Here is a tiny trained network, its code and every weight. The questions are about switching its units off for an input and a target symbol, where a switched-off unit gives its printed mean instead of its output.

import numpy as np


def w(rows, s, z=0):
    codes = np.array(rows[::2]) - 128.0
    scale = np.full(codes.shape[1], s)
    scale[-1] = z or s
    return codes * scale


def f(y):
    return np.maximum(y, 0)


def softmax(a):
    e = np.exp(a - a.max(-1, keepdims=True))
    return e / e.sum(-1, keepdims=True)


def log_softmax(a):
    a = a - a.max(-1, keepdims=True)
    return a - np.log(np.exp(a).sum(-1, keepdims=True))


def net(x, mask):
    ids = ['ΘΩαδελτφ'.index(c) for c in x.split()]
    T = len(ids)
    res = E[ids] + P[:T]
    r = res
    for j in range(3):
        rows = slice(2 * j, 2 * j + 2)
        q, k, v = (r @ M[0][rows].T for M in (Q, K, V))
        z = softmax(np.where(np.tri(T) > 0, q @ k.T / 2**0.5, -1e9)) @ v
        o = O[0][rows]
        res = res + np.where(mask[j], z, o[:, -1]) @ o[:, :-1]
    y = f(res @ A[0][:, :-1].T + A[0][:, -1])
    res = res + np.where(mask[3:15], y, B[0][:, -1]) @ B[0][:, :-1]
    return log_softmax(res[-1] @ U[:, :-1].T + U[:, -1])


Q, K, V, O, A, B = {}, {}, {}, {}, {}, {}
E = w([
[82,155,90,136],'Θ',
[174,90,146,89],'Ω',
[116,198,101,90],'α',
[124,239,129,78],'δ',
[65,37,85,133],'ε',
[181,45,99,177],'λ',
[185,1,114,137],'τ',
[20,211,120,49],'φ',
],0.0088)
P = w([
[112,124,181,164],'0',
[150,159,67,133],'1',
[117,101,179,85],'2',
[148,195,82,217],'3',
[123,73,151,27],'4',
[129,205,125,251],'5',
[140,89,95,15],'6',
[108,184,170,225],'7',
[155,122,41,39],'8',
[87,126,208,176],'9',
[126,109,38,147],'10',
],0.014)
Q[0] = w([
[140,135,65,116],'head 1',
[123,122,161,126],'head 1',
[166,136,19,96],'head 2',
[116,86,128,48],'head 2',
[151,137,8,85],'head 3',
[140,119,152,79],'head 3',
],0.016)
K[0] = w([
[108,128,184,140],'head 1',
[130,134,103,134],'head 1',
[109,114,249,162],'head 2',
[129,154,130,198],'head 2',
[97,121,186,152],'head 3',
[119,150,117,183],'head 3',
],0.019)
V[0] = w([
[147,170,58,226],'head 1',
[133,71,163,140],'head 1',
[139,219,207,82],'head 2',
[36,179,82,181],'head 2',
[8,132,140,53],'head 3',
[200,207,187,113],'head 3',
],0.014)
O[0] = w([
[105,129,101,196,93],'head 1',
[119,172,76,65,114],'head 1',
[55,98,249,126,152],'head 2',
[187,216,183,190,178],'head 2',
[218,156,213,85,254],'head 3',
[9,8,198,187,98],'head 3',
],0.011,0.0028)
A[0] = w([
[96,148,101,241,75],'neuron 1',
[137,99,113,161,47],'neuron 2',
[187,64,106,32,116],'neuron 3',
[87,198,157,97,188],'neuron 4',
[130,157,70,96,156],'neuron 5',
[129,171,96,224,227],'neuron 6',
[184,69,97,146,254],'neuron 7',
[38,151,172,135,111],'neuron 8',
[181,171,98,213,163],'neuron 9',
[172,162,2,121,34],'neuron 10',
[125,59,118,21,121],'neuron 11',
[126,41,164,71,137],'neuron 12',
],0.0082,0.0034)
B[0] = w([
[59,152,124,89,138],'neuron 1',
[163,134,106,151,131],'neuron 2',
[125,133,194,86,187],'neuron 3',
[177,51,121,157,191],'neuron 4',
[107,77,120,117,205],'neuron 5',
[100,170,37,195,173],'neuron 6',
[69,178,157,140,188],'neuron 7',
[141,98,119,180,184],'neuron 8',
[72,233,74,130,194],'neuron 9',
[182,3,169,143,254],'neuron 10',
[66,222,233,73,174],'neuron 11',
[80,232,118,130,182],'neuron 12',
],0.0067,0.0093)
U = w([
[72,67,147,246,229],'Θ',
[10,180,110,35,176],'Ω',
[138,3,133,50,230],'α',
[220,153,89,81,35],'δ',
[206,130,213,90,5],'ε',
[72,244,88,254,90],'λ',
[97,52,44,211,161],'τ',
[121,110,127,189,136],'φ',
],0.0051,0.0022)

Each question gives the input, a string of symbols that net reads in full, and the target symbol t.
The units are the heads (2 rows each of Q, K, V and O) and the neurons (one row each of A and B). Each row of codes is followed by its name. A weight is (code - 128) times the scale printed after its matrix; where a second scale follows, it is the last column's (O, A, B and U).
mask holds one flag per unit, heads first, then neurons. A switched-off unit (its flag False) gives its mean, the last column of its rows in O or B, instead of its output. The means were averaged over made-up inputs and are rounded, as every weight is.
A unit's drop is (log p(t) with every unit on - log p(t) with that unit switched off) / (log p(t) with every unit on - log p(t) with every unit switched off).
The circuit of an input: a set's keep is (log p(t) with only the set's units on - log p(t) with every unit switched off) / (log p(t) with every unit on - log p(t) with every unit switched off). Starting from the 12 units with the biggest drops (on a tie, the unit counted first), units are removed one at a time, each time the one whose removal leaves the highest keep (on an exact tie, the one counted first), for as long as the keep stays at least 0.8.
circuit, biggest first: the units of the circuit, biggest drop first
unit that matters most: the unit with the biggest drop
top k neurons: the k neurons with the biggest drops, biggest first
which heads matter: for each layer, one digit per head in row order, 1 if its drop is at least 0.15 and else 0, layers parted by /
input φ Θ α Ω φ λ, target ε: which heads matter => 011
input ε δ Θ τ φ λ Ω τ, target Ω: unit that matters most => head 2
input φ Θ Ω, target λ: circuit, biggest first => head 2; head 1; neuron 10; neuron 9
input δ α α δ φ ε, target ε: which heads matter => 011
input λ φ Ω ε δ τ δ λ τ λ δ, target τ: circuit, biggest first => head 3; neuron 10; head 2
input Ω Ω δ Ω δ Ω ε ε, target δ: circuit, biggest first => head 3; head 2
input φ δ φ δ ε ε Θ, target δ: circuit, biggest first => head 2; head 3
input Θ δ φ δ φ τ ε Ω ε φ τ, target ε: circuit, biggest first => head 3; head 2
input Θ Ω φ α α δ λ δ λ φ, target τ: circuit, biggest first => head 2; head 3; neuron 10
input Ω Ω λ α φ τ ε α τ δ, target α: which heads matter => 010
input ε δ τ α Θ τ Θ Ω Θ α, target λ: which heads matter => 110
input τ ε τ α ε φ δ δ α, target Θ: which heads matter => 011
input Ω Ω λ Ω α Θ φ φ α, target ε: circuit, biggest first => head 2; head 3
input δ ε Ω δ Θ δ ε, target Θ: top neuron => neuron 8
input τ Ω φ λ φ Θ Ω Θ, target Ω: circuit, biggest first => head 2; neuron 10
input ε λ τ, target τ: circuit, biggest first => head 3; head 2
input λ δ φ Ω δ φ τ Ω Ω Θ, target Ω: circuit, biggest first => head 2; neuron 10; neuron 11
input λ α Ω α φ ε Ω, target δ: which heads matter => 010
input τ Θ δ δ Ω, target Θ: which heads matter => 011
input τ Θ τ Ω Ω φ, target Ω: which heads matter => 010
input Ω ε φ λ φ, target τ: circuit, biggest first => head 3; head 2; neuron 10
input δ λ Ω δ λ α τ τ Θ λ, target λ: which heads matter => 100
input Θ φ τ δ δ Ω ε φ, target δ: unit that matters most => head 3
input δ Θ Ω φ, target Ω: top 3 neurons => neuron 10; neuron 11; neuron 12
input λ Ω Ω Ω Ω, target Ω: top 2 neurons => neuron 11; neuron 10
input Ω δ τ τ, target α: which heads matter => 110
input δ λ δ Θ Θ Ω φ ε τ Ω, target α: circuit, biggest first => head 2; neuron 3
input Θ τ ε τ ε δ φ, target Θ: circuit, biggest first => head 2; head 3
input φ φ λ λ δ Ω δ φ Θ, target ε: circuit, biggest first => head 3; head 2
input Θ λ ε τ, target δ: circuit, biggest first => head 3
